Here is a tiny trained network, its code and every weight. The questions are about switching its units off for an input and a target symbol, where a switched-off unit gives its printed mean instead of its output.

import numpy as np


def w(rows, s, z=0):
    codes = np.array(rows[::2]) - 128.0
    scale = np.full(codes.shape[1], s)
    scale[-1] = z or s
    return codes * scale


def f(y):
    return np.maximum(y, 0)


def softmax(a):
    e = np.exp(a - a.max(-1, keepdims=True))
    return e / e.sum(-1, keepdims=True)


def log_softmax(a):
    a = a - a.max(-1, keepdims=True)
    return a - np.log(np.exp(a).sum(-1, keepdims=True))


def net(x, mask):
    ids = ['αβγηπω'.index(c) for c in x.split()]
    T = len(ids)
    res = E[ids] + P[:T]
    u = 0
    for l in range(3):
        q, k, v = (res @ M[l].T for M in (Q, K, V))
        z = softmax(np.where(np.tri(T) > 0, q @ k.T / 4**0.5, -1e9)) @ v
        res = res + np.where(mask[u], z, O[l][:, -1]) @ O[l][:, :-1]
        u += 1
        y = f(res @ A[l][:, :-1].T + A[l][:, -1])
        res = res + np.where(mask[u : u + 4], y, B[l][:, -1]) @ B[l][:, :-1]
        u += 4
    return log_softmax(res[-1] @ U[:, :-1].T + U[:, -1])


Q, K, V, O, A, B = {}, {}, {}, {}, {}, {}
E = w([
[192,118,164,100,67,193,163,131,173],'α',
[175,100,127,145,98,140,50,124,87],'β',
[65,149,94,74,124,175,51,32,121],'γ',
[84,112,114,118,82,119,194,28,215],'η',
[50,104,159,149,139,137,174,138,88],'π',
[143,42,106,128,189,195,211,5,161],'ω',
],0.014)
P = w([
[96,69,121,119,168,150,32,159,154],'0',
[155,134,144,207,128,172,146,148,165],'1',
[127,53,121,83,43,109,144,59,116],'2',
[131,119,118,92,150,80,80,163,188],'3',
[151,170,165,186,131,138,151,139,138],'4',
[131,80,120,63,56,106,157,57,93],'5',
[111,112,115,106,163,72,86,156,187],'6',
[152,211,178,163,140,118,148,133,117],'7',
[134,77,102,68,78,114,154,55,91],'8',
[119,120,128,95,156,71,70,175,186],'9',
[123,224,241,190,160,154,66,142,162],'10',
[104,41,101,152,88,110,97,84,158],'11',
[119,109,121,101,165,65,78,170,202],'12',
[150,251,117,177,158,100,145,137,124],'13',
],0.013)
Q[0] = w([
[136,189,92,130,143,86,118,244,85],'0.h1',
[87,153,111,226,170,215,153,157,58],'0.h1',
[192,184,79,99,150,77,242,154,161],'0.h1',
[54,140,133,196,254,27,177,229,102],'0.h1',
],0.0054)
K[0] = w([
[3,97,90,51,84,31,168,187,107],'0.h1',
[62,201,172,249,134,59,228,156,46],'0.h1',
[142,89,73,134,146,60,151,147,85],'0.h1',
[39,89,197,120,106,145,134,190,61],'0.h1',
],0.0054)
V[0] = w([
[254,136,24,101,95,61,101,26,95],'0.h1',
[94,242,120,228,173,55,206,153,100],'0.h1',
[128,165,95,49,195,156,184,188,86],'0.h1',
[131,195,164,190,59,77,141,62,187],'0.h1',
],0.0043)
O[0] = w([
[131,226,16,166,131,26,107,53,173,136],'0.h1',
[100,184,118,147,89,184,177,173,50,1],'0.h1',
[159,195,112,65,123,171,202,134,146,71],'0.h1',
[185,127,253,42,62,129,199,90,128,141],'0.h1',
],0.0062,0.006)
A[0] = w([
[67,80,1,65,210,96,87,108,141,3],'0.n1',
[186,185,188,214,118,132,85,162,132,121],'0.n2',
[112,195,148,241,132,76,179,76,170,150],'0.n3',
[217,152,155,115,55,155,160,132,141,100],'0.n4',
],0.0065,0.0043)
B[0] = w([
[127,98,153,126,107,71,169,243,152,221],'0.n1',
[93,174,87,254,95,89,156,99,71,237],'0.n2',
[94,130,175,92,193,207,207,129,110,217],'0.n3',
[45,158,78,178,138,74,136,73,132,252],'0.n4',
],0.0077,0.0035)
Q[1] = w([
[154,182,116,113,179,99,101,255,147],'1.h1',
[89,84,216,192,156,85,72,189,226],'1.h1',
[148,184,125,132,178,161,162,104,106],'1.h1',
[102,160,88,141,71,126,133,77,65],'1.h1',
],0.011)
K[1] = w([
[122,5,65,118,50,142,125,171,148],'1.h1',
[118,89,184,179,121,170,61,151,187],'1.h1',
[133,146,74,115,139,130,150,117,141],'1.h1',
[129,202,109,101,76,116,135,94,64],'1.h1',
],0.012)
V[1] = w([
[86,164,120,152,15,136,85,151,30],'1.h1',
[101,176,68,169,111,33,106,168,189],'1.h1',
[88,99,142,187,185,209,143,204,29],'1.h1',
[2,164,99,108,156,120,226,157,209],'1.h1',
],0.0066)
O[1] = w([
[170,104,85,85,117,92,148,86,105,4],'1.h1',
[141,81,199,127,6,142,123,161,93,147],'1.h1',
[187,119,148,71,186,169,131,95,96,163],'1.h1',
[132,107,239,128,122,104,109,71,152,128],'1.h1',
],0.011,0.0026)
A[1] = w([
[71,70,173,37,130,95,79,166,118,166],'1.n1',
[139,176,154,253,149,154,150,130,134,2],'1.n2',
[163,180,147,138,215,172,157,169,95,26],'1.n3',
[154,78,67,55,117,89,97,182,182,170],'1.n4',
],0.0065,0.0035)
B[1] = w([
[255,194,141,186,87,110,188,68,190,244],'1.n1',
[216,118,130,94,114,75,215,147,76,217],'1.n2',
[205,82,100,43,84,60,144,182,113,157],'1.n3',
[96,146,128,88,114,214,237,181,138,255],'1.n4',
],0.0086,0.0054)
Q[2] = w([
[134,122,64,84,139,117,124,100,70],'2.h1',
[161,102,157,145,61,112,194,45,58],'2.h1',
[94,176,176,127,199,158,80,95,120],'2.h1',
[80,80,106,92,124,114,117,2,88],'2.h1',
],0.009)
K[2] = w([
[133,146,95,73,141,93,62,120,31],'2.h1',
[118,254,157,182,102,131,159,100,47],'2.h1',
[153,41,165,66,168,79,182,141,124],'2.h1',
[83,190,173,115,189,129,120,107,64],'2.h1',
],0.0091)
V[2] = w([
[132,164,100,135,163,176,111,80,134],'2.h1',
[79,67,133,97,116,145,79,157,96],'2.h1',
[3,88,172,165,203,175,51,85,58],'2.h1',
[57,102,135,157,35,64,12,36,170],'2.h1',
],0.0048)
O[2] = w([
[142,193,85,199,80,126,166,132,171,106],'2.h1',
[166,152,134,138,189,52,184,159,139,53],'2.h1',
[99,93,188,156,129,25,98,207,199,2],'2.h1',
[136,96,2,102,92,124,142,155,239,66],'2.h1',
],0.0077,0.0087)
A[2] = w([
[132,98,59,222,120,13,99,119,33,55],'2.n1',
[140,175,123,133,180,107,170,201,149,165],'2.n2',
[112,154,212,92,183,218,100,121,2,252],'2.n3',
[125,103,53,45,78,154,202,207,26,119],'2.n4',
],0.0062,0.0015)
B[2] = w([
[126,130,61,238,145,28,157,172,244,147],'2.n1',
[165,169,81,138,114,241,12,156,40,146],'2.n2',
[110,120,31,93,98,73,127,162,183,247],'2.n3',
[61,86,255,122,181,19,55,253,109,195],'2.n4',
],0.0066,0.012)
U = w([
[41,184,104,160,171,207,64,116,108,253],'α',
[147,134,78,163,90,50,143,148,203,101],'β',
[171,133,154,178,35,186,185,86,42,98],'γ',
[212,164,145,104,179,106,127,111,138,80],'η',
[100,125,183,97,100,104,118,176,101,121],'π',
[147,156,255,185,157,106,91,111,163,98],'ω',
],0.0059,0.0047)

Each question gives the input, a string of symbols that net reads in full, and the target symbol t.
The units are the heads (4 rows each of Q, K, V and O) and the neurons (one row each of A and B). Each row of codes is followed by its name. A weight is (code - 128) times the scale printed after its matrix; where a second scale follows, it is the last column's (O, A, B and U).
mask holds one flag per unit, layer by layer, with each layer's heads first. A switched-off unit (its flag False) gives its mean, the last column of its rows in O or B, instead of its output. The means were averaged over made-up inputs and are rounded, as every weight is.
A unit's drop is (log p(t) with every unit on - log p(t) with that unit switched off) / (log p(t) with every unit on - log p(t) with every unit switched off).
The circuit of an input: a set's keep is (log p(t) with only the set's units on - log p(t) with every unit switched off) / (log p(t) with every unit on - log p(t) with every unit switched off). Starting from the 12 units with the biggest drops (on a tie, the unit counted first), units are removed one at a time, each time the one whose removal leaves the highest keep (on an exact tie, the one counted first), for as long as the keep stays at least 0.8.
circuit, biggest first: the units of the circuit, biggest drop first
unit that matters most: the unit with the biggest drop
k most important neurons: the k neurons with the biggest drops, biggest first
top k neurons in layer l: the k neurons of layer l with the biggest drops, biggest first
input η π γ ω, target β: circuit, biggest first -> 2.h1, 1.h1, 0.n1
input η π α, target η: circuit, biggest first -> 1.h1, 0.h1
input γ π η γ η π β β α α α β β π, target π: unit that matters most -> 2.n4
input π α β α π π, target η: circuit, biggest first -> 1.h1, 0.h1, 2.n3
input η α β γ α α α α α α β η, target π: circuit, biggest first -> 1.h1, 2.n4, 0.n2, 1.n4
input α α α γ β η η β α α π η, target η: circuit, biggest first -> 1.h1, 0.h1
input π α η α α α α β, target β: circuit, biggest first -> 2.n1, 0.n2, 1.h1
input π α π α α α α γ η α ω ω π, target η: circuit, biggest first -> 1.h1, 0.h1, 0.n4
input α β ω α α π β η α γ α, target γ: 2 most important neurons -> 1.n2, 0.n2
input α α π α γ α η π, target π: top 2 neurons in layer 2 -> 2.n4, 2.n3
input ω α γ β β γ ω β α β α γ α, target ω: circuit, biggest first -> 1.h1, 0.n1, 0.h1
input α π β β α γ α η α α η π, target ω: circuit, biggest first -> 1.h1, 0.n3
input γ γ α γ β γ, target π: 3 most important neurons -> 2.n4, 0.n2, 1.n4
input π β η ω η β α β α γ γ π, target β: circuit, biggest first -> 2.h1
input η ω γ α, target β: circuit, biggest first -> 2.h1, 1.h1
input η γ α, target β: circuit, biggest first -> 2.h1, 1.n4
input γ π α α, target γ: 2 most important neurons -> 0.n1, 1.n1
input α γ α ω π β γ γ ω, target β: circuit, biggest first -> 2.h1, 1.n4
input π α α γ, target η: circuit, biggest first -> 1.h1, 0.h1, 0.n1
input ω β α α γ β π β π η ω, target η: circuit, biggest first -> 1.h1, 1.n3, 0.n3, 1.n2
input ω β α α β β α, target ω: top 2 neurons in layer 0 -> 0.n1, 0.n2
input α α α η β γ, target π: 4 most important neurons -> 2.n4, 1.n4, 0.n2, 0.n1
input η γ η π, target β: top 2 neurons in layer 1 -> 1.n2, 1.n4
input γ β η α γ γ α β α η α α π, target γ: unit that matters most -> 1.n1
input α π α α β α β ω α α β α, target π: 4 most important neurons -> 2.n4, 0.n2, 1.n4, 1.n1
input α α α γ α α α α γ, target γ: 2 most important neurons -> 1.n1, 0.n4
input α α π ω β ω, target π: top neuron in layer 0 -> 0.n2
input η γ β β γ π γ α β β α γ, target γ: 2 most important neurons -> 0.n2, 1.n1
input γ η β ω, target γ: 4 most important neurons -> 0.n1, 1.n1, 1.n4, 2.n3
